37  37  68  21  16  31  53  54  68  29  41  41  30  29
51  33  68  32  54  45  51  14  49  18  18  32  46  84
30  73  23  79  50  38  51  51  38  40  77  33  48  39
38  19  32  13  75  65  79  63  49  67  37  72  47  24
11  31  46  44  79  71  13  15  22  59  37  71  62  28
13  31  60  72  40  56  22  57  74  60  19  31  78  50
22  58  21  50  80  60  47  28  12  68  51  61  40  47
30  82  50   8  58   8  29  81  21  20  31  41  61  31
out 82

5  3  2  4  6  6  5  6
3  4  3  3  7  8  4  8
3  4  2  2  7  9  3  8
3  5  3  3  7  8  4  8
3  4  2  2  7  8  4  8
6  2  3  4  4  5  6  5
3  4  2  3  7  8  3  8
out 4

44  49  42  28  25  43  62  64  44  43  48
38  34  37  62  64  37  68  55  38  38  35
50  16  56  54  55  54  25  26  52  54  42
57  27  58  37  35  58  37  44  56  59  42
34  64  31  46  47  33  48  46  32  33  48
37  34  36  56  58  37  82  66  37  37  29
50  10  53  56  58  54  34  32  52  52  40
out 10

4  4  5  4  2  4  6  2  4  4
3  5  6  6  5  4  3  6  6  4
6  4  3  4  5  5  8  3  1  7
6  4  4  4  6  5  6  4  2  7
3  5  6  5  5  4  4  6  6  4
3  5  6  6  5  4  3  6  6  4
5  5  4  5  5  5  4  6  6  4
4  4  5  4  3  4  6  3  4  4
3  5  6  6  5  4  4  6  6  4
out 5

 88  128   92  119   31   31  143  174   35   95   68
 57   93   77  115   27   46  146  173   25  126   88
 80  117   60   90   58   51  134  193   10  123   55
 65  130   82   67   42   30  160  180   42  117   48
 77   99   71   81   39   33  156  164   15  112   97
out 99
---
[[ -3  23  10  31 -40  12  28]
 [ 20  -5   7   5 -36  40 -21]
 [ 32   8 -10  13 -38  21  -8]] Out: 23

[[40 28 66 13 40 56]
 [62 53 71 12 33 77]
 [46 22 69 16 40 62]] Out: 28

[[3 6 6 6 6 7]
 [9 5 3 5 7 8]
 [3 7 7 7 5 1]] Out: 6

[[572 597 812 707]
 [532 578 775 730]
 [160 402 122 614]] Out: 597

[[7451 5472 3609 5239 3115 4244 6823]
 [3350 7596 4368 6314 4316 3029 4977]
 [8046 3940 4112 4495 3716 5438 6560]] Out: 5472

[[1 5 7 2]
 [7 3 3 6]
 [3 6 4 8]] Out: 5

[[5641 5936 4661 6486 5068 6697 9001]
 [4814 8215 5689 5688 6337 4872 4171]
 [4757 9948 6315 7376 2534 9447 6398]] Out: 5936
---
array([[-0.086,  0.194,  0.100, -0.044,  0.075,  0.123],
       [ 0.014, -0.030, -0.089, -0.135, -0.144,  0.006],
       [ 0.003, -0.061, -0.166, -0.222, -0.206, -0.032]]) value -0.166

array([[-0.02,  0.06,  0.19, -0.03],
       [ 0.16,  0.13,  0.11, -0.17],
       [-0.08,  0.00,  0.13, -0.08]]) value 0.13

array([[  47.06,  121.64, -229.67,  113.66, -107.83],
       [  44.04,  163.40,  215.56,  146.72, -144.02],
       [-170.35,  -37.43,    8.28,  -18.92,   36.27]]) value 8.28

array([[ 0.7,  0.2, -1.3, -0.3, -1.7, -0.6],
       [-0.9, -0.6,  0.0,  0.5,  0.7,  1.4],
       [-1.0, -0.4,  0.6,  1.0,  0.6,  1.7]]) value 0.6

array([[-0.7,  0.8, -1.3, -1.3, -1.3],
       [-0.1,  1.8, -0.4,  1.3, -1.7],
       [-0.7,  1.4, -1.4,  0.5, -1.4]]) value -1.4

array([[-0.445,  1.161, -1.540,  0.198, -1.244],
       [-0.992, -1.291,  0.571,  0.521,  0.789],
       [-0.105, -1.062,  0.920,  1.293,  0.503]]) value 0.920
---
0.414	1.291	1.853	-1.025	1.418 Answer: 1.418
0.47	-0.75	-1.99	-1.32	-1.07	1.18	-0.52 Answer: -0.52
1.2	0.8	-0.7	0.8	-2.0	-1.6	0.3 Answer: 0.3
-0.01	0.06	0.11	-0.09 Answer: -0.09
104.65	141.91	-82.38	-95.78	27.55	-135.28	101.70 Answer: 101.70
-0.44	1.42	-1.25	0.29 Answer: 0.29
116.6	-60.1	10.0	-106.9 Answer: -106.9
-1.3	-0.7	0.0	0.3	1.5 Answer: 1.5
---
[-554  796  -41 -692  172] yields -41
[ 33 525 401 798 825] yields 401
[ 84 464 684 776 118] yields 684
[7355 3323 8875 7463 2165] yields 8875
[ 729  750  220 -665  875] yields 220
[ 736  702 -528  430  523] yields -528
---
Q:
[[-0.30  1.92 -0.07  1.53]
 [ 7.78 -4.58  5.84 -2.38]
 [-1.12  2.76 -0.60  2.23]]
A: 2.23

Q:
[[ 7.02 -6.53  4.42  3.75 -0.94  0.52]
 [ 4.24  3.21  6.60  3.83 -0.49 -0.58]
 [ 3.56  4.19  6.47  3.93 -0.28 -0.76]]
A: -0.76

Q:
[[-2.12  3.22 -6.01 -0.07  1.19]
 [-3.52  1.88  2.48 -2.55 -3.14]
 [ 0.30 -3.82  1.99 -1.92  2.20]]
A: 2.20

Q:
[[0.12 0.26 6.94 0.69 0.05]
 [5.76 0.08 0.02 0.46 1.74]
 [0.42 1.42 3.70 2.24 0.29]]
A: 0.29

Q:
[[ 0.45 -6.61 -3.43  0.65  0.83 -6.00]
 [ 1.20  2.37  3.19 -0.55 -0.98 -3.89]
 [ 3.99 -1.12  1.86  2.53  0.48 -0.51]]
A: -0.51

Q:
[[-2.07 -2.50  3.47  6.43 -1.12]
 [ 1.38 -1.57 -2.92 -1.33  2.61]
 [-2.94 -2.86 -3.37  0.53 -5.50]]
A: -5.50

Q:
[[-6.56  1.51 -3.11 -1.14 -1.58]
 [ 3.84  4.07  0.53  1.83  1.33]
 [ 1.99  0.21  3.33  3.05  2.72]]
A: 2.72
---
-0.5,-9.7,16.0,-17.1 ==> -9.7
-0.69,-1.87,0.43,-1.74,-0.79,0.23,1.10 ==> -0.79
1.7,-1.9,-1.2,-1.2,-0.3,-1.3,-0.2 ==> -0.3
-7.351,18.087,0.500,-18.584,-11.082 ==> 0.500
174.59,102.10,-161.32,-13.28,95.76 ==> -161.32
-34.7,113.3,-80.3,-99.7 ==> 113.3
0.121,0.134,-0.062,-0.194,0.102,-0.189,-0.096 ==> 0.102
-0.166,0.039,-0.077,-0.175,-0.104,0.110 ==> -0.175
11.4,-3.7,-13.8,-4.9 ==> -3.7
---
[-0.071  0.149 -0.050 -0.092 -0.019  0.164 -0.105] value -0.105, -0.071

[[ 117.461  115.592  -88.533  180.177]
 [ 118.996  135.997 -112.793  171.450]] value 180.177, 118.996

[ -0.798 -12.752  10.591 -11.397  -4.976] value -4.976, -0.798

[ -17.50   78.91  -32.72  171.14 -109.89 -123.97   14.58] value 14.58, -17.50

[[ -8.410 -11.657  -5.749 -10.699  -7.818]
 [-12.697 -10.234  12.890  -3.196  -9.434]] value -7.818, -12.697

[ -42.8  133.0  -97.7  -16.6  -19.8 -181.4  -75.5] value -75.5, -42.8

[-1.1  1.1  0.5  1.2  0.7] value 0.7, -1.1

[[-0.70  0.05 -1.37 -0.75  0.75  1.00]
 [-0.72 -0.15 -1.46  0.57  1.83  0.06]
 [-1.08 -1.38  0.19  0.20  2.12  1.88]] value 1.00, -1.08
---
[[7638 3202 5540 7200 2822]
 [2582 4166 6420 7998 7605]
 [7991 1706 8360 3869 4538]]: 6420, 8360

[ 605 -481 -292 -207 -940]: -292, 605

[81 34 35 11 40 90  7]: 11, 90

[[148 102  96 115 177 117 173]
 [152 128 133 180  23  99 204]
 [120 123 231 103  94  30 200]]: 180, 231

[[3 2 3 1 3]
 [1 4 1 1 1]
 [9 2 3 3 6]]: 1, 9

[5337 3639 6645 7690 8389 2581 6318]: 7690, 8389
